Below are the code and all the weights of a small trained network. Each question names an input and a class and asks about switching units off, where a switched-off unit gives its printed mean instead of its output.

import numpy as np


def w(rows, s, z=0):
    codes = np.array(rows[::2]) - 128.0
    scale = np.full(codes.shape[1], s)
    scale[-1] = z or s
    return codes * scale


def f(y):
    return y / 2 * (1 + np.tanh(0.7978845608 * (y + 0.044715 * y**3)))


def log_softmax(a):
    a = a - a.max(-1, keepdims=True)
    return a - np.log(np.exp(a).sum(-1, keepdims=True))


def net(x, mask):
    res = np.array(x, float).reshape(1, 8) / 4 @ E
    y = f(res @ A[0][:, :-1].T + A[0][:, -1])
    res = res + np.where(mask, y, B[0][:, -1]) @ B[0][:, :-1]
    return log_softmax(res[-1] @ U[:, :-1].T + U[:, -1])


A, B = {}, {}
E = w([
[126,128,123,128,132,133],'x0',
[122,140,116,138,121,120],'x1',
[128,137,127,147,123,127],'x2',
[17,168,169,164,229,139],'x3',
[138,136,133,130,137,117],'x4',
[131,130,125,124,128,129],'x5',
[111,109,119,110,124,157],'x6',
[167,59,97,254,184,138],'x7',
],0.0088)
A[0] = w([
[205,117,107,115,56,166,2],'neuron 0',
[74,179,188,157,183,125,35],'neuron 1',
[91,207,168,82,53,147,59],'neuron 2',
[100,191,156,149,169,171,9],'neuron 3',
[134,74,112,208,123,170,70],'neuron 4',
[254,150,156,133,94,97,140],'neuron 5',
],0.0087,0.007)
B[0] = w([
[42,81,35,171,123,77,181],'neuron 0',
[63,73,66,76,132,133,194],'neuron 1',
[254,41,159,210,200,49,237],'neuron 2',
[81,110,39,151,213,127,139],'neuron 3',
[222,141,116,110,200,120,196],'neuron 4',
[55,129,132,118,91,126,255],'neuron 5',
],0.011,0.0044)
U = w([
[41,93,68,125,125,108,26],'0',
[249,121,145,146,196,80,2],'1',
[130,158,173,134,118,174,251],'2',
[135,178,147,130,118,165,241],'3',
],0.011,0.0087)

Each question gives the input, the list of numbers given to net, and the class t.
The units are the neurons (one row each of A and B). Each row of codes is followed by its name. A weight is (code - 128) times the scale printed after its matrix; where a second scale follows, it is the last column's (A, B and U).
mask holds one flag per neuron, in row order. A switched-off neuron (its flag False) gives its mean, the last column of its row in B, instead of its output. The means were averaged over made-up inputs and are rounded, as every weight is.
A unit's drop is (log p(t) with every unit on - log p(t) with that unit switched off) / (log p(t) with every unit on - log p(t) with every unit switched off).
The circuit of an input: a set's keep is (log p(t) with only the set's units on - log p(t) with every unit switched off) / (log p(t) with every unit on - log p(t) with every unit switched off). Starting from all 6 units, units are removed one at a time, each time the one whose removal leaves the highest keep (on an exact tie, the one counted first), for as long as the keep stays at least 0.8.
units of the circuit, in order: the units of the circuit, biggest drop first
most important unit: the unit with the biggest drop
top k neurons: the k neurons with the biggest drops, biggest first
drop of u: that unit's drop, to one decimal
input [5,-7,-1,-8,3,3,-3,-7], class 0: units of the circuit, in order : [neuron 0]
input [-1,6,-1,-5,-2,7,-5,-4], class 0: units of the circuit, in order : [neuron 5; neuron 0]
input [-6,3,-4,-7,8,5,5,-8], class 1: top 2 neurons : [neuron 2; neuron 1]
input [0,-6,8,-7,-7,8,-7,7], class 0: top 2 neurons : [neuron 5; neuron 0]
input [2,-2,1,5,-2,3,6,7], class 1: top 3 neurons : [neuron 4; neuron 5; neuron 0]
input [5,5,6,-5,4,5,0,-2], class 0: units of the circuit, in order : [neuron 0; neuron 5]
input [-4,7,-6,-1,0,-2,1,-4], class 1: top 2 neurons : [neuron 2; neuron 5]
input [-2,-1,-6,7,5,3,7,-8], class 1: top 2 neurons : [neuron 2; neuron 5]
input [-3,-8,7,5,5,-2,1,-6], class 1: top 2 neurons : [neuron 2; neuron 5]
input [-1,5,0,8,7,-6,-4,-3], class 0: top 2 neurons : [neuron 1; neuron 3]
input [5,1,-8,-8,-1,-7,1,-8], class 0: top 3 neurons : [neuron 0; neuron 5; neuron 4]
input [0,4,1,-7,7,8,-6,-8], class 1: top 2 neurons : [neuron 2; neuron 1]
input [-2,-4,-5,-7,5,-5,2,-7], class 0: drop of neuron 2 : -0.2
input [-7,-3,5,-1,6,-2,1,-6], class 1: most important unit : neuron 2
input [8,-2,-4,-8,-7,-5,-6,6], class 0: drop of neuron 0 : 0.5
input [0,2,8,2,-1,-4,-6,-6], class 1: drop of neuron 2 : 0.9
